Below is a small trained network, with its code and all its weights. Each question gives an input and a class and asks what happens when units are switched off, that is, made to give their printed mean instead of their output.

import numpy as np


def w(rows, s, z=0):
    codes = np.array(rows[::2]) - 128.0
    scale = np.full(codes.shape[1], s)
    scale[-1] = z or s
    return codes * scale


def f(y):
    return np.maximum(y, 0)


def log_softmax(a):
    a = a - a.max(-1, keepdims=True)
    return a - np.log(np.exp(a).sum(-1, keepdims=True))


def net(x, mask):
    res = np.array(x, float).reshape(1, 5) / 4 @ E
    y = f(res @ A[0][:, :-1].T + A[0][:, -1])
    res = res + np.where(mask, y, B[0][:, -1]) @ B[0][:, :-1]
    return log_softmax(res[-1] @ U[:, :-1].T + U[:, -1])


A, B = {}, {}
E = w([
[156,92,127,22,248],'x0',
[104,118,251,149,167],'x1',
[1,174,85,155,154],'x2',
[217,246,73,168,127],'x3',
[172,100,115,216,236],'x4',
],0.0061)
A[0] = w([
[112,201,150,127,181,253],'neuron 1',
[142,53,188,98,151,138],'neuron 2',
[68,213,176,76,107,229],'neuron 3',
[85,101,137,189,99,180],'neuron 4',
[76,139,153,171,96,159],'neuron 5',
[132,60,217,126,144,165],'neuron 6',
[108,51,186,93,164,182],'neuron 7',
[122,48,157,91,159,216],'neuron 8',
[154,184,82,130,196,157],'neuron 9',
[157,96,4,131,174,194],'neuron 10',
[110,70,158,91,158,176],'neuron 11',
[95,107,79,67,58,154],'neuron 12',
],0.011,0.0032)
B[0] = w([
[56,171,92,181,79,219],'neuron 1',
[116,64,199,113,160,228],'neuron 2',
[45,158,60,162,110,229],'neuron 3',
[74,102,96,200,150,214],'neuron 4',
[124,117,90,217,140,207],'neuron 5',
[71,111,211,131,101,245],'neuron 6',
[82,29,206,132,170,254],'neuron 7',
[118,51,170,69,185,242],'neuron 8',
[105,207,68,168,83,212],'neuron 9',
[118,166,2,99,136,229],'neuron 10',
[116,33,175,86,184,222],'neuron 11',
[31,199,110,77,71,213],'neuron 12',
],0.0084,0.0065)
U = w([
[111,84,120,171,159,142],'0',
[103,195,88,140,101,154],'1',
[166,124,165,106,156,2],'2',
[113,140,111,77,114,100],'3',
[213,154,189,157,85,146],'4',
[205,105,107,73,165,140],'5',
[111,68,247,104,151,146],'6',
],0.014,0.0059)

Each question gives the input, the list of numbers given to net, and the class t.
The units are the neurons (one row each of A and B). Each row of codes is followed by its name. A weight is (code - 128) times the scale printed after its matrix; where a second scale follows, it is the last column's (A, B and U).
mask holds one flag per neuron, in row order. A switched-off neuron (its flag False) gives its mean, the last column of its row in B, instead of its output. The means were averaged over made-up inputs and are rounded, as every weight is.
A unit's drop is (log p(t) with every unit on - log p(t) with that unit switched off) / (log p(t) with every unit on - log p(t) with every unit switched off).
The circuit of an input: a set's keep is (log p(t) with only the set's units on - log p(t) with every unit switched off) / (log p(t) with every unit on - log p(t) with every unit switched off). Starting from all 12 units, units are removed one at a time, each time the one whose removal leaves the highest keep (on an exact tie, the one counted first), for as long as the keep stays at least 0.8.
circuit, biggest first: the units of the circuit, biggest drop first
k most important neurons: the k neurons with the biggest drops, biggest first
drop when u is switched off: that unit's drop, to one decimal
input [-8,6,-8,0,-8], class 4: circuit, biggest first => [neuron 7]
input [-4,7,0,-1,-5], class 0: circuit, biggest first => [neuron 3; neuron 5]
input [-1,7,-2,8,3], class 1: 2 most important neurons => [neuron 1; neuron 9]
input [5,2,-3,4,8], class 1: 2 most important neurons => [neuron 9; neuron 10]
input [2,7,5,0,-8], class 0: 2 most important neurons => [neuron 3; neuron 5]
input [8,-7,1,-4,0], class 5: 2 most important neurons => [neuron 10; neuron 6]
input [7,-5,-3,0,4], class 5: drop when neuron 10 is switched off => 0.3
input [-5,-2,-3,-2,-1], class 1: drop when neuron 1 is switched off => -0.1
input [8,-8,-7,8,-5], class 1: drop when neuron 9 is switched off => 0.2
input [3,-5,-2,-2,8], class 5: drop when neuron 4 is switched off => 0.1
